Below are the code and all the weights of a small trained network. Each question names an input and a target symbol and asks about switching units off, where a switched-off unit gives its printed mean instead of its output.

import numpy as np


def w(rows, s, z=0):
    codes = np.array(rows[::2]) - 128.0
    scale = np.full(codes.shape[1], s)
    scale[-1] = z or s
    return codes * scale


def f(y):
    return y / 2 * (1 + np.tanh(0.7978845608 * (y + 0.044715 * y**3)))


def softmax(a):
    e = np.exp(a - a.max(-1, keepdims=True))
    return e / e.sum(-1, keepdims=True)


def log_softmax(a):
    a = a - a.max(-1, keepdims=True)
    return a - np.log(np.exp(a).sum(-1, keepdims=True))


def net(x, mask):
    ids = ['ΓΘΠαδζημξσφ'.index(c) for c in x.split()]
    T = len(ids)
    res = E[ids] + P[:T]
    r = res
    for j in range(2):
        rows = slice(3 * j, 3 * j + 3)
        q, k, v = (r @ M[0][rows].T for M in (Q, K, V))
        z = softmax(np.where(np.tri(T) > 0, q @ k.T / 3**0.5, -1e9)) @ v
        o = O[0][rows]
        res = res + np.where(mask[j], z, o[:, -1]) @ o[:, :-1]
    y = f(res @ A[0][:, :-1].T + A[0][:, -1])
    res = res + np.where(mask[2:6], y, B[0][:, -1]) @ B[0][:, :-1]
    return log_softmax(res[-1] @ U[:, :-1].T + U[:, -1])


Q, K, V, O, A, B = {}, {}, {}, {}, {}, {}
E = w([
[149,158,153],'Γ',
[30,40,125],'Θ',
[153,152,158],'Π',
[134,143,127],'α',
[167,101,160],'δ',
[27,124,199],'ζ',
[97,236,221],'η',
[150,124,83],'μ',
[250,179,111],'ξ',
[129,162,5],'σ',
[180,51,37],'φ',
],0.012)
P = w([
[4,187,103],'0',
[67,149,123],'1',
[178,77,141],'2',
[194,80,136],'3',
[223,61,169],'4',
[213,75,166],'5',
[198,74,148],'6',
[188,88,134],'7',
[196,89,138],'8',
[203,88,149],'9',
[207,88,154],'10',
[194,79,158],'11',
[173,96,132],'12',
],0.0025)
Q[0] = w([
[62,20,80],'H1',
[1,157,151],'H1',
[135,23,75],'H1',
[212,164,87],'H2',
[219,145,86],'H2',
[60,123,157],'H2',
],0.0095)
K[0] = w([
[79,25,96],'H1',
[3,108,206],'H1',
[150,35,60],'H1',
[215,110,33],'H2',
[204,124,33],'H2',
[76,124,207],'H2',
],0.012)
V[0] = w([
[178,248,161],'H1',
[2,33,103],'H1',
[37,195,224],'H1',
[161,116,25],'H2',
[74,121,251],'H2',
[205,173,98],'H2',
],0.0088)
O[0] = w([
[222,191,85,190],'H1',
[10,114,204,97],'H1',
[156,214,233,252],'H1',
[66,167,29,61],'H2',
[191,69,242,212],'H2',
[144,104,2,88],'H2',
],0.007,0.0022)
A[0] = w([
[188,153,137,140],'N1',
[151,218,144,65],'N2',
[111,174,183,2],'N3',
[148,254,148,44],'N4',
],0.0097,0.0044)
B[0] = w([
[175,73,170,225],'N1',
[87,3,70,218],'N2',
[212,187,68,253],'N3',
[99,40,77,243],'N4',
],0.0079,0.0069)
U = w([
[144,114,131,17],'Γ',
[50,34,174,29],'Θ',
[154,113,132,55],'Π',
[134,123,131,76],'α',
[147,126,136,96],'δ',
[190,202,197,254],'ζ',
[203,23,142,65],'η',
[130,157,116,180],'μ',
[247,185,79,72],'ξ',
[108,253,88,208],'σ',
[73,78,81,207],'φ',
],0.0073,0.0059)

Each question gives the input, a string of symbols that net reads in full, and the target symbol t.
The units are the heads (3 rows each of Q, K, V and O) and the neurons (one row each of A and B). Each row of codes is followed by its name. A weight is (code - 128) times the scale printed after its matrix; where a second scale follows, it is the last column's (O, A, B and U).
mask holds one flag per unit, heads first, then neurons. A switched-off unit (its flag False) gives its mean, the last column of its rows in O or B, instead of its output. The means were averaged over made-up inputs and are rounded, as every weight is.
A unit's drop is (log p(t) with every unit on - log p(t) with that unit switched off) / (log p(t) with every unit on - log p(t) with every unit switched off).
The circuit of an input: a set's keep is (log p(t) with only the set's units on - log p(t) with every unit switched off) / (log p(t) with every unit on - log p(t) with every unit switched off). Starting from all 6 units, units are removed one at a time, each time the one whose removal leaves the highest keep (on an exact tie, the one counted first), for as long as the keep stays at least 0.8.
circuit, biggest first: the units of the circuit, biggest drop first
unit that matters most: the unit with the biggest drop
k most important neurons: the k neurons with the biggest drops, biggest first
heads that matter: for each layer, one digit per head in row order, 1 if its drop is at least 0.15 and else 0, layers parted by /
drop when u is switched off: that unit's drop, to one decimal
input σ Π η σ ζ σ σ α, target σ: unit that matters most -> H2
input Θ η ζ Γ, target η: 3 most important neurons -> N2, N4, N1
input η φ ξ δ ζ φ η φ δ, target φ: 2 most important neurons -> N3, N1
input μ Π φ η φ μ, target φ: circuit, biggest first -> H1, H2
input ζ η Θ ζ ζ α, target ζ: heads that matter -> 01
input ζ φ ζ ζ φ ζ φ α φ α σ, target φ: heads that matter -> 11
input α Π ζ, target ζ: heads that matter -> 01
input ζ ξ η ζ Θ η η ζ Γ, target η: heads that matter -> 10
input Γ ζ η φ, target φ: circuit, biggest first -> H1, H2
input ξ φ α ξ Γ, target ξ: drop when H2 is switched off -> 0.3
input ζ Θ Π φ Γ μ, target φ: drop when N4 is switched off -> -0.3
input η Π φ α ξ ξ Π, target ξ: drop when H1 is switched off -> 1.1
input Π ζ δ, target ζ: drop when N4 is switched off -> 0.5
input η ζ η ζ ξ Θ δ ξ δ, target ξ: circuit, biggest first -> H1
